Below is a small trained network, with its code and all its weights. Each question gives an input and a target symbol and asks what happens when units are switched off, that is, made to give their printed mean instead of their output.

import numpy as np


def w(rows, s, z=0):
    codes = np.array(rows[::2]) - 128.0
    scale = np.full(codes.shape[1], s)
    scale[-1] = z or s
    return codes * scale


def norm(h):
    return h / np.sqrt((h * h).mean(-1, keepdims=True) + 1e-5)


def f(y):
    return np.maximum(y, 0)


def softmax(a):
    e = np.exp(a - a.max(-1, keepdims=True))
    return e / e.sum(-1, keepdims=True)


def log_softmax(a):
    a = a - a.max(-1, keepdims=True)
    return a - np.log(np.exp(a).sum(-1, keepdims=True))


def net(x, mask):
    ids = ['βδεζηθλπτφψ'.index(c) for c in x.split()]
    T = len(ids)
    res = E[ids] + P[:T]
    u = 0
    for l in range(2):
        q, k, v = (norm(res) @ M[l].T for M in (Q, K, V))
        z = softmax(np.where(np.tri(T) > 0, q @ k.T / 2**0.5, -1e9)) @ v
        res = res + np.where(mask[u], z, O[l][:, -1]) @ O[l][:, :-1]
        u += 1
        y = f(norm(res) @ A[l][:, :-1].T + A[l][:, -1])
        res = res + np.where(mask[u : u + 8], y, B[l][:, -1]) @ B[l][:, :-1]
        u += 8
    return log_softmax(norm(res)[-1] @ U[:, :-1].T + U[:, -1])


Q, K, V, O, A, B = {}, {}, {}, {}, {}, {}
E = w([
[202,124,59,110,149,111,181,47,188,93,165,125],'β',
[114,3,151,77,46,120,100,106,162,109,226,150],'δ',
[91,76,166,95,138,120,6,93,183,119,51,135],'ε',
[201,122,128,181,88,111,90,43,140,162,211,103],'ζ',
[190,239,224,94,112,224,235,79,189,118,125,108],'η',
[39,185,40,55,130,54,201,137,42,173,165,18],'θ',
[163,81,179,125,226,66,147,177,151,113,117,153],'λ',
[205,119,107,122,102,94,140,68,170,169,113,95],'π',
[102,142,193,180,153,103,141,190,75,53,191,157],'τ',
[194,166,113,114,81,57,124,95,173,139,158,81],'φ',
[124,84,189,91,121,99,75,163,90,114,96,139],'ψ',
],0.022)
P = w([
[148,77,90,127,212,241,146,254,145,211,203,120],'0',
[217,151,128,62,195,115,215,109,113,172,239,201],'1',
[209,152,123,104,91,60,175,161,154,170,170,120],'2',
[186,152,142,137,133,43,167,146,163,97,172,81],'3',
[205,167,108,136,137,75,119,142,149,66,154,78],'4',
[200,239,91,112,152,61,86,129,129,30,156,122],'5',
[244,173,73,133,121,98,71,89,76,30,156,124],'6',
],0.0095)
Q[0] = w([
[230,196,148,184,132,107,147,54,241,163,138,134],'0.h1',
[187,169,3,121,138,56,156,54,142,191,190,46],'0.h1',
],0.0068)
K[0] = w([
[94,138,123,212,254,218,141,209,199,203,94,168],'0.h1',
[136,73,28,147,159,207,144,197,163,194,206,22],'0.h1',
],0.0061)
V[0] = w([
[94,104,156,166,173,146,131,127,132,144,30,227],'0.h1',
[2,70,118,165,57,222,68,90,122,82,135,210],'0.h1',
],0.0062)
O[0] = w([
[245,28,90,87,4,225,140,77,83,20,100,109,131],'0.h1',
[29,138,62,228,125,194,179,108,75,125,77,167,3],'0.h1',
],0.012,0.0049)
A[0] = w([
[94,187,43,118,141,126,165,82,90,199,156,82,43],'0.n1',
[118,77,201,67,188,159,170,200,101,117,108,206,129],'0.n2',
[162,186,169,120,43,216,195,74,140,118,145,107,102],'0.n3',
[77,181,11,213,93,89,222,90,60,170,136,89,39],'0.n4',
[117,131,164,133,64,101,114,189,125,148,74,161,4],'0.n5',
[131,116,94,170,108,91,96,116,156,112,137,96,180],'0.n6',
[106,146,150,181,102,113,128,165,50,55,170,181,183],'0.n7',
[82,113,142,116,189,65,136,157,112,186,192,131,101],'0.n8',
],0.012,0.004)
B[0] = w([
[57,186,80,163,168,83,120,135,73,129,132,81,169],'0.n1',
[114,117,60,234,134,169,114,198,154,142,174,99,224],'0.n2',
[133,251,129,118,95,135,130,68,137,114,93,111,186],'0.n3',
[98,111,69,116,174,93,44,203,37,161,150,83,163],'0.n4',
[172,45,131,156,155,83,130,172,145,130,123,123,142],'0.n5',
[166,156,115,124,96,103,161,130,80,169,114,150,207],'0.n6',
[134,92,79,122,158,136,165,210,109,86,123,133,165],'0.n7',
[133,139,106,133,144,170,116,175,86,119,55,155,255],'0.n8',
],0.015,0.0085)
Q[1] = w([
[144,196,179,103,45,140,186,121,197,31,254,165],'1.h1',
[170,155,90,77,94,81,206,176,156,218,176,147],'1.h1',
],0.0069)
K[1] = w([
[125,186,172,175,90,83,201,117,226,65,117,135],'1.h1',
[139,253,89,185,151,84,159,165,106,187,177,118],'1.h1',
],0.0072)
V[1] = w([
[134,1,133,196,136,118,83,163,56,67,47,116],'1.h1',
[69,59,182,70,141,144,85,49,141,117,115,153],'1.h1',
],0.0078)
O[1] = w([
[124,163,142,101,122,43,155,196,97,128,99,185,233],'1.h1',
[175,142,128,124,182,120,80,251,137,158,79,59,3],'1.h1',
],0.014,0.0063)
A[1] = w([
[87,34,130,91,37,138,114,44,148,94,115,148,130],'1.n1',
[75,70,123,111,64,63,71,54,148,154,184,142,74],'1.n2',
[71,62,131,179,141,183,80,223,228,157,120,146,61],'1.n3',
[104,11,164,53,123,140,53,85,151,103,114,131,208],'1.n4',
[56,169,113,167,110,71,173,171,96,61,153,177,197],'1.n5',
[200,91,149,143,115,128,87,93,150,63,155,78,133],'1.n6',
[142,149,147,153,45,175,196,84,142,69,112,109,2],'1.n7',
[152,46,133,71,90,110,113,118,172,139,200,154,142],'1.n8',
],0.013,0.007)
B[1] = w([
[67,152,125,226,198,173,178,198,171,136,214,69,160],'1.n1',
[95,35,77,154,206,138,208,153,199,118,154,143,157],'1.n2',
[69,102,63,251,154,194,249,187,184,143,217,102,177],'1.n3',
[87,93,98,198,84,144,192,240,103,127,122,169,172],'1.n4',
[133,76,144,176,89,157,106,221,104,138,57,145,248],'1.n5',
[130,145,172,56,109,101,111,138,68,163,70,151,174],'1.n6',
[76,180,196,160,127,96,114,117,180,78,78,58,149],'1.n7',
[124,72,96,98,111,120,138,210,65,119,69,156,186],'1.n8',
],0.014,0.015)
U = w([
[74,75,156,195,185,179,124,213,208,95,160,116,175],'β',
[137,41,181,42,96,127,45,156,90,88,72,197,196],'δ',
[156,168,22,123,33,160,137,101,44,134,136,129,2],'ε',
[129,115,32,81,154,117,163,80,150,144,124,184,143],'ζ',
[80,219,216,160,142,154,131,122,157,82,143,121,247],'η',
[1,134,115,91,185,97,61,145,64,145,157,38,157],'θ',
[139,226,117,192,126,61,171,110,191,176,130,249,23],'λ',
[154,132,113,111,174,112,46,149,202,174,191,117,195],'π',
[85,147,72,194,115,32,165,85,137,123,169,134,55],'τ',
[146,119,125,84,89,82,189,146,107,90,151,37,35],'φ',
[84,172,138,203,113,152,109,86,115,214,80,221,34],'ψ',
],0.0096,0.0046)

Each question gives the input, a string of symbols that net reads in full, and the target symbol t.
The units are the heads (2 rows each of Q, K, V and O) and the neurons (one row each of A and B). Each row of codes is followed by its name. A weight is (code - 128) times the scale printed after its matrix; where a second scale follows, it is the last column's (O, A, B and U).
mask holds one flag per unit, layer by layer, with each layer's heads first. A switched-off unit (its flag False) gives its mean, the last column of its rows in O or B, instead of its output. The means were averaged over made-up inputs and are rounded, as every weight is.
A unit's drop is (log p(t) with every unit on - log p(t) with that unit switched off) / (log p(t) with every unit on - log p(t) with every unit switched off).
The circuit of an input: a set's keep is (log p(t) with only the set's units on - log p(t) with every unit switched off) / (log p(t) with every unit on - log p(t) with every unit switched off). Starting from the 12 units with the biggest drops (on a tie, the unit counted first), units are removed one at a time, each time the one whose removal leaves the highest keep (on an exact tie, the one counted first), for as long as the keep stays at least 0.8.
units of the circuit, in order: the units of the circuit, biggest drop first
unit that matters most: the unit with the biggest drop
top k neurons: the k neurons with the biggest drops, biggest first
top k neurons in layer l: the k neurons of layer l with the biggest drops, biggest first
input ε λ λ, target δ: units of the circuit, in order	[0.h1, 1.n3]
input θ θ ψ ζ, target λ: top 2 neurons in layer 0	[0.n8, 0.n2]
input ψ ψ ε φ λ ψ, target δ: units of the circuit, in order	[1.n3]
input τ ψ θ φ π, target τ: top 2 neurons in layer 0	[0.n8, 0.n4]
input ψ ε θ φ β, target η: units of the circuit, in order	[0.n3, 1.n7, 0.h1, 1.h1]
input ε λ θ β, target ε: units of the circuit, in order	[0.h1, 0.n3]
input δ τ ψ ε θ λ φ, target θ: units of the circuit, in order	[0.h1, 0.n4]
input θ λ ψ φ, target λ: top 2 neurons	[0.n8, 1.n8]
input δ ε θ δ, target δ: top 2 neurons	[0.n8, 0.n2]
input ψ λ β π, target η: units of the circuit, in order	[0.h1, 0.n3, 1.n7, 1.h1]
input π θ θ ψ ε ζ, target δ: units of the circuit, in order	[0.h1, 1.n6, 1.n3, 1.h1]
input ψ ε β, target η: units of the circuit, in order	[0.n3, 1.n7, 1.h1, 0.h1]
input τ φ ε φ, target τ: top 2 neurons in layer 0	[0.n6, 0.n4]
input β ψ θ ε ε, target δ: units of the circuit, in order	[1.h1, 1.n3]
input λ ψ τ ψ β, target φ: units of the circuit, in order	[0.h1, 1.n6, 1.n5, 0.n8]
input τ ε ε β δ λ β, target τ: unit that matters most	0.n8
input φ β ε ψ θ φ, target π: units of the circuit, in order	[0.h1, 1.h1]
input λ θ ε ζ, target φ: top 3 neurons in layer 1	[1.n6, 1.n1, 1.n5]
input β ε ζ, target ζ: top 2 neurons in layer 0	[0.n8, 0.n2]
input λ λ π, target φ: top neuron in layer 0	[0.n3]
input ψ δ δ ε ε φ θ, target θ: top 2 neurons in layer 0	[0.n4, 0.n1]
input β ε θ ζ π ε β, target ζ: top 2 neurons in layer 1	[1.n5, 1.n2]
input ε ε η ψ ε ε φ, target ε: top 2 neurons in layer 0	[0.n4, 0.n3]
input ψ τ ε φ, target η: top 2 neurons	[0.n3, 1.n7]
input ε λ δ δ, target δ: top 2 neurons	[0.n8, 0.n3]
input λ λ θ δ λ φ φ, target φ: top 2 neurons	[1.n1, 1.n5]
input ζ ε φ θ ε ζ, target ψ: top 2 neurons	[0.n8, 1.n5]
input τ τ θ ψ φ, target τ: unit that matters most	1.h1
